W =
[[ 5.79 -5.44  1.58  2.39 -5.55 -5.25 -2.81  3.57 -3.90 -3.00  3.43 -1.62
   3.29  0.54  1.52 -0.41]
 [-3.47  1.27 -0.04  0.86  0.59  1.05 -1.11 -5.81  0.08  4.07 -0.77  0.28
   2.23  1.89 -3.23 -2.14]
 [ 0.62 -5.44  3.10 -3.72 -0.07 -2.21 -1.96  1.51  1.64 -0.04  4.34 -0.59
  -1.22 -1.53 -1.00  0.59]
 [ 1.27 -2.00 -0.14  3.46 -5.55  4.78  0.16  4.71  0.22  1.77 -1.13  2.70
   1.95 -0.73  2.26 -0.56]
 [-2.39 -1.66  0.50  2.69 -1.38  0.82  1.86 -5.81 -0.21  0.12 -0.59 -4.91
   2.71 -0.57  3.15  2.46]
 [ 2.78  1.09  1.37 -1.73  4.55 -5.25 -1.96 -0.32 -0.49 -3.00  3.61 -4.91
  -0.07  1.81 -1.74 -1.28]
 [ 5.14 -0.97 -1.77  0.10  3.01 -4.31 -5.78  4.02 -3.90 -0.53  1.06 -1.80
   1.56  0.54 -3.23  4.33]
 [-0.02 -0.45  1.04 -3.72  4.55  0.82  3.98  0.82 -2.90  0.45 -1.68 -3.18
   0.12  1.97  3.00 -2.14]
 [-3.47  2.98 -0.04  0.71 -0.94  5.02  3.98 -1.47  2.77  4.24 -3.32  2.70
   0.03 -0.33  0.78 -0.70]
 [ 6.00  0.41  3.64  1.78 -2.48 -3.85 -5.78  3.11  1.64  4.24  3.98 -4.73
  -1.22 -1.53 -1.74  4.19]
 [ 2.56 -4.23 -1.77 -1.28  1.69  1.52 -3.66 -1.92  1.07  2.10 -3.32  0.28
   0.22  0.30  0.78  0.59]]
Rows and columns are counted from 1.
(1, 1)	5.79
(7, 1)	5.14
(8, 8)	0.82
(9, 5)	-0.94
(9, 2)	2.98
(2, 11)	-0.77
(5, 12)	-4.91
(5, 2)	-1.66
(7, 14)	0.54
(2, 15)	-3.23
(2, 16)	-2.14
(6, 7)	-1.96
(2, 10)	4.07
(3, 1)	0.62
(6, 5)	4.55
(11, 16)	0.59
(10, 11)	3.98
(7, 9)	-3.90
(11, 13)	0.22
(3, 16)	0.59
(6, 1)	2.78
(10, 9)	1.64
(5, 16)	2.46
(9, 9)	2.77
(5, 11)	-0.59
(11, 11)	-3.32
(1, 8)	3.57
(10, 4)	1.78
(8, 9)	-2.90
(8, 3)	1.04
(8, 14)	1.97

M =
[[ 1.20  3.62  0.05  0.80  0.34 -1.15  1.27  0.02 -6.48  5.10  0.97]
 [ 2.64 -3.74 -4.91  0.43 -1.45 -1.86  0.92  2.87  0.11 -0.43 -1.13]
 [-3.70  1.50  4.02 -0.15 -0.03  2.14 -0.24 -2.70  4.67 -2.21  1.84]
 [-4.04  3.81  2.14  1.93 -3.48  0.14  3.69 -2.68  3.57  1.57  5.43]
 [-1.33 -0.60 -2.50  1.44 -3.94 -1.49  3.04 -0.13  1.77  0.69  2.51]
 [-3.08 -0.90  3.56 -1.29  0.99  2.51 -2.27 -2.17  5.32 -4.80 -0.30]]
Indices start at 1.
(1, 1)	1.20
(5, 5)	-3.94
(2, 11)	-1.13
(2, 3)	-4.91
(2, 4)	0.43
(3, 7)	-0.24
(3, 4)	-0.15
(3, 11)	1.84
(5, 9)	1.77
(2, 10)	-0.43
(4, 6)	0.14
(5, 8)	-0.13
(2, 1)	2.64
(1, 4)	0.80
(6, 11)	-0.30
(4, 2)	3.81
(5, 11)	2.51
(6, 3)	3.56
(4, 7)	3.69
(6, 7)	-2.27
(1, 8)	0.02
(1, 9)	-6.48
(6, 9)	5.32
(6, 1)	-3.08
(5, 10)	0.69
(6, 2)	-0.90
(1, 2)	3.62
(6, 4)	-1.29
(1, 5)	0.34
(1, 7)	1.27
(6, 8)	-2.17
(6, 5)	0.99
(4, 5)	-3.48
